Below is a small trained network, with its code and all its weights. Each question gives an input and a class and asks what happens when units are switched off, that is, made to give their printed mean instead of their output.

import numpy as np


def w(rows, s, z=0):
    codes = np.array(rows[::2]) - 128.0
    scale = np.full(codes.shape[1], s)
    scale[-1] = z or s
    return codes * scale


def f(y):
    return y / 2 * (1 + np.tanh(0.7978845608 * (y + 0.044715 * y**3)))


def log_softmax(a):
    a = a - a.max(-1, keepdims=True)
    return a - np.log(np.exp(a).sum(-1, keepdims=True))


def net(x, mask):
    res = np.array(x, float).reshape(1, 3) / 4 @ E
    y = f(res @ A[0][:, :-1].T + A[0][:, -1])
    res = res + np.where(mask, y, B[0][:, -1]) @ B[0][:, :-1]
    return log_softmax(res[-1] @ U[:, :-1].T + U[:, -1])


A, B = {}, {}
E = w([
[48,103,183,166,176,135,112,171,180,170,153,155],'x0',
[197,149,144,138,128,139,172,94,250,108,111,170],'x1',
[131,181,170,97,163,109,110,112,134,146,84,67],'x2',
],0.014)
A[0] = w([
[64,104,70,113,154,127,76,123,84,123,124,117,100],'N0',
[109,82,69,132,16,149,172,100,115,97,164,185,128],'N1',
[146,158,148,128,131,133,174,163,148,102,151,124,225],'N2',
[225,102,87,117,124,72,134,89,64,66,133,120,99],'N3',
[221,152,51,15,59,146,121,113,139,132,100,103,110],'N4',
[84,141,197,215,226,137,84,189,191,196,160,195,104],'N5',
[125,159,72,110,92,160,114,150,128,131,96,121,249],'N6',
[198,132,23,122,93,142,149,50,119,156,134,81,141],'N7',
[106,84,70,197,68,146,120,101,126,77,184,179,126],'N8',
[171,145,75,95,59,154,135,68,66,94,121,97,108],'N9',
[154,98,104,129,135,99,79,130,138,140,130,140,156],'N10',
[217,60,164,110,183,141,91,119,182,150,125,185,98],'N11',
[155,107,52,171,115,144,158,182,87,107,167,254,106],'N12',
[81,89,131,121,142,131,106,149,117,125,136,114,101],'N13',
[84,206,201,62,167,96,100,54,132,149,58,65,106],'N14',
[171,167,136,111,149,134,144,108,154,96,157,193,105],'N15',
[131,162,171,122,110,185,241,64,178,107,119,160,116],'N16',
[122,110,122,108,99,103,130,60,200,78,102,154,112],'N17',
[122,103,80,103,119,85,109,191,58,91,138,104,109],'N18',
[116,116,139,128,112,106,42,163,80,150,148,78,113],'N19',
[151,142,133,130,76,101,153,88,179,112,104,154,92],'N20',
[152,194,155,142,128,90,107,78,130,205,116,60,129],'N21',
[177,144,144,198,121,152,157,137,170,88,87,165,101],'N22',
[176,192,167,130,177,115,142,152,190,83,134,91,126],'N23',
[133,201,162,70,172,73,126,72,102,127,33,112,122],'N24',
[93,141,144,117,90,124,113,134,2,175,114,99,123],'N25',
[89,132,61,79,121,100,43,128,59,145,152,148,101],'N26',
],0.0089,0.015)
B[0] = w([
[159,115,110,125,96,201,168,90,141,144,116,73,174],'N0',
[147,183,183,197,113,67,72,125,167,180,190,133,201],'N1',
[142,76,106,109,177,97,202,64,78,121,204,183,228],'N2',
[102,145,181,127,77,178,123,254,129,78,87,153,196],'N3',
[111,97,176,162,67,148,98,161,103,111,58,176,218],'N4',
[64,23,226,179,56,160,147,227,71,79,27,160,250],'N5',
[93,76,135,61,204,34,231,86,53,128,179,193,249],'N6',
[72,63,141,166,93,119,144,177,77,123,77,189,214],'N7',
[130,241,127,188,162,85,52,141,202,192,220,117,193],'N8',
[75,72,185,203,60,193,132,191,112,100,103,150,206],'N9',
[137,75,92,115,99,85,149,118,127,133,190,155,148],'N10',
[141,186,81,132,138,211,127,138,143,108,78,92,170],'N11',
[197,178,167,216,161,112,68,183,245,177,195,78,195],'N12',
[128,154,70,130,87,157,137,142,133,118,31,117,152],'N13',
[164,185,133,209,161,54,47,185,234,192,149,137,217],'N14',
[144,150,104,91,72,144,140,102,140,152,98,80,164],'N15',
[167,114,90,53,170,200,158,91,154,120,115,80,202],'N16',
[130,117,81,84,127,161,146,86,164,141,87,46,175],'N17',
[138,167,61,87,110,183,156,78,172,123,82,111,186],'N18',
[111,179,66,79,123,165,131,102,151,80,131,102,185],'N19',
[128,162,76,108,82,153,123,118,157,133,72,92,166],'N20',
[139,152,137,183,113,70,117,94,146,143,150,81,186],'N21',
[167,150,79,105,121,176,155,96,152,142,91,84,176],'N22',
[180,156,103,84,109,110,117,113,139,164,118,88,196],'N23',
[137,147,171,213,136,80,31,168,146,136,197,96,202],'N24',
[174,114,103,105,141,160,158,72,148,148,121,84,216],'N25',
[169,128,59,90,126,130,157,100,168,158,34,72,189],'N26',
],0.0084,0.014)
U = w([
[77,74,184,130,64,183,121,193,102,70,58,170,68],'0',
[169,247,133,161,140,46,28,127,187,171,217,85,83],'1',
[171,169,9,13,114,213,161,43,149,116,89,65,90],'2',
[99,74,133,29,186,29,211,35,59,103,223,194,254],'3',
],0.012,0.0073)

Each question gives the input, the list of numbers given to net, and the class t.
The units are the neurons (one row each of A and B). Each row of codes is followed by its name. A weight is (code - 128) times the scale printed after its matrix; where a second scale follows, it is the last column's (A, B and U).
mask holds one flag per neuron, in row order. A switched-off neuron (its flag False) gives its mean, the last column of its row in B, instead of its output. The means were averaged over made-up inputs and are rounded, as every weight is.
A unit's drop is (log p(t) with every unit on - log p(t) with that unit switched off) / (log p(t) with every unit on - log p(t) with every unit switched off).
unit that matters most: the unit with the biggest drop
top k neurons: the k neurons with the biggest drops, biggest first
drop of u: that unit's drop, to one decimal
input [-5,-2,-7], class 1: top neuron : N8
input [0,-2,-3], class 3: top 2 neurons : N14, N24
input [-6,4,-8], class 1: top 2 neurons : N8, N12
input [-7,0,7], class 0: top 4 neurons : N4, N9, N7, N3
input [3,7,-7], class 1: top 2 neurons : N12, N8
input [7,7,7], class 0: top 4 neurons : N5, N8, N12, N1
input [-2,-7,-8], class 1: top 3 neurons : N12, N8, N1
input [-5,5,0], class 0: top 4 neurons : N4, N7, N9, N3
input [-7,5,6], class 0: top 2 neurons : N4, N7
input [-4,6,6], class 1: top 2 neurons : N24, N14
input [3,-7,-8], class 1: drop of N8 : 0.4
input [3,-3,-2], class 3: drop of N9 : 0.2
input [-7,-1,-8], class 1: drop of N5 : 1.4
input [-6,3,-5], class 0: unit that matters most : N7
